Below are the code and all the weights of a small trained network. Each question names an input and a target symbol and asks about switching units off, where a switched-off unit gives its printed mean instead of its output.

import numpy as np


def w(rows, s, z=0):
    codes = np.array(rows[::2]) - 128.0
    scale = np.full(codes.shape[1], s)
    scale[-1] = z or s
    return codes * scale


def f(y):
    return y / 2 * (1 + np.tanh(0.7978845608 * (y + 0.044715 * y**3)))


def softmax(a):
    e = np.exp(a - a.max(-1, keepdims=True))
    return e / e.sum(-1, keepdims=True)


def log_softmax(a):
    a = a - a.max(-1, keepdims=True)
    return a - np.log(np.exp(a).sum(-1, keepdims=True))


def net(x, mask):
    ids = ['ΘΛΦΨαβγδεζημξπστ'.index(c) for c in x.split()]
    T = len(ids)
    res = E[ids] + P[:T]
    q, k, v = (res @ M[0].T for M in (Q, K, V))
    z = softmax(np.where(np.tri(T) > 0, q @ k.T / 4**0.5, -1e9)) @ v
    res = res + np.where(mask[0], z, O[0][:, -1]) @ O[0][:, :-1]
    y = f(res @ A[0][:, :-1].T + A[0][:, -1])
    res = res + np.where(mask[1:9], y, B[0][:, -1]) @ B[0][:, :-1]
    return log_softmax(res[-1] @ U[:, :-1].T + U[:, -1])


Q, K, V, O, A, B = {}, {}, {}, {}, {}, {}
E = w([
[88,80,95,86,115],'Θ',
[252,19,126,75,166],'Λ',
[149,238,169,48,102],'Φ',
[31,209,176,52,116],'Ψ',
[224,152,117,64,125],'α',
[111,129,159,63,125],'β',
[148,22,201,246,87],'γ',
[35,187,109,109,69],'δ',
[27,176,75,53,157],'ε',
[173,186,140,104,42],'ζ',
[128,129,136,118,110],'η',
[169,79,217,34,161],'μ',
[170,152,27,58,182],'ξ',
[131,105,73,122,78],'π',
[89,167,155,136,24],'σ',
[110,90,123,21,207],'τ',
],0.015)
P = w([
[42,92,62,2,30],'0',
[98,213,203,44,134],'1',
[116,204,183,39,155],'2',
[131,204,166,36,164],'3',
[144,196,160,52,155],'4',
[104,227,157,56,131],'5',
[113,219,141,52,137],'6',
[124,202,146,57,115],'7',
],0.0084)
Q[0] = w([
[180,130,116,140,101],'H0',
[125,86,181,151,169],'H0',
[143,141,109,89,111],'H0',
[140,153,177,6,89],'H0',
],0.014)
K[0] = w([
[72,52,48,124,145],'H0',
[135,189,119,239,118],'H0',
[53,148,164,13,23],'H0',
[119,41,7,35,1],'H0',
],0.0088)
V[0] = w([
[55,197,120,154,61],'H0',
[6,53,90,137,200],'H0',
[132,90,31,192,49],'H0',
[103,224,252,169,104],'H0',
],0.012)
O[0] = w([
[178,232,122,171,143,214],'H0',
[75,135,130,206,221,176],'H0',
[176,156,3,183,69,156],'H0',
[227,165,206,157,105,2],'H0',
],0.013,0.0096)
A[0] = w([
[114,175,82,254,169,49],'N0',
[91,108,101,94,136,154],'N1',
[70,117,92,133,139,48],'N2',
[152,125,42,226,127,110],'N3',
[123,63,109,123,81,60],'N4',
[33,50,82,187,149,100],'N5',
[124,98,134,112,196,254],'N6',
[104,182,57,68,203,178],'N7',
],0.0093,0.0048)
B[0] = w([
[142,2,180,121,138,198],'N0',
[176,111,150,169,104,182],'N1',
[167,100,86,84,146,180],'N2',
[144,143,144,139,75,176],'N3',
[222,103,199,142,154,142],'N4',
[198,164,135,101,209,203],'N5',
[50,240,104,174,120,166],'N6',
[104,97,149,170,67,254],'N7',
],0.0083,0.027)
U = w([
[147,99,136,145,121,132],'Θ',
[169,44,28,204,73,39],'Λ',
[54,169,106,165,91,205],'Φ',
[75,159,66,190,75,254],'Ψ',
[203,184,91,237,105,177],'α',
[198,141,187,39,141,105],'β',
[204,5,248,220,78,75],'γ',
[107,11,132,18,42,149],'δ',
[44,65,199,78,128,137],'ε',
[194,57,92,60,193,45],'ζ',
[169,165,223,177,180,98],'η',
[172,49,92,203,175,155],'μ',
[113,19,206,240,193,65],'ξ',
[107,159,89,132,217,106],'π',
[149,140,2,114,157,194],'σ',
[172,222,22,87,109,77],'τ',
],0.0059,0.0049)

Each question gives the input, a string of symbols that net reads in full, and the target symbol t.
The units are the heads (4 rows each of Q, K, V and O) and the neurons (one row each of A and B). Each row of codes is followed by its name. A weight is (code - 128) times the scale printed after its matrix; where a second scale follows, it is the last column's (O, A, B and U).
mask holds one flag per unit, heads first, then neurons. A switched-off unit (its flag False) gives its mean, the last column of its rows in O or B, instead of its output. The means were averaged over made-up inputs and are rounded, as every weight is.
A unit's drop is (log p(t) with every unit on - log p(t) with that unit switched off) / (log p(t) with every unit on - log p(t) with every unit switched off).
The circuit of an input: a set's keep is (log p(t) with only the set's units on - log p(t) with every unit switched off) / (log p(t) with every unit on - log p(t) with every unit switched off). Starting from all 9 units, units are removed one at a time, each time the one whose removal leaves the highest keep (on an exact tie, the one counted first), for as long as the keep stays at least 0.8.
units of the circuit, in order: the units of the circuit, biggest drop first
most important unit: the unit with the biggest drop
top k neurons: the k neurons with the biggest drops, biggest first
input Λ ε β, target ζ: units of the circuit, in order => (H0 N5)
input ζ σ ε Φ ε, target τ: units of the circuit, in order => (H0)
input ε η σ α δ ε β σ, target ξ: units of the circuit, in order => (H0 N0)
input Φ α τ Ψ Φ ε η σ, target β: units of the circuit, in order => (H0 N7)
input ε Λ ε Ψ τ α τ ζ, target ξ: units of the circuit, in order => (H0 N0)
input ε μ ε α τ β τ Φ, target ξ: units of the circuit, in order => (H0 N0)
input μ Φ ε Λ, target ε: units of the circuit, in order => (H0 N6)
input τ η β β α δ α Λ, target π: top 2 neurons => (N6 N5)
input η σ ξ μ τ, target Ψ: top 2 neurons => (N5 N0)
input π ε ε η, target Λ: units of the circuit, in order => (H0 N0)
input τ α β, target π: units of the circuit, in order => (H0 N5 N6)
input δ σ α δ σ σ α Θ, target γ: top 2 neurons => (N0 N6)
input ε ε ε α ξ, target ξ: top 2 neurons => (N0 N7)
input τ α Θ τ ε, target π: top neuron => (N5)
input δ α η γ Θ γ α, target γ: units of the circuit, in order => (H0 N0 N6)
input α π σ π α α, target δ: top 2 neurons => (N5 N6)
input ε μ ε ε, target ξ: top 2 neurons => (N0 N7)
input Λ μ η δ π α, target ζ: top 3 neurons => (N5 N4 N2)
input τ ε α τ Ψ, target π: top 3 neurons => (N5 N6 N0)
input π η Ψ Λ π Φ, target Λ: units of the circuit, in order => (H0 N0 N7)
input η ε α ε Ψ ζ ξ, target Ψ: most important unit => N5
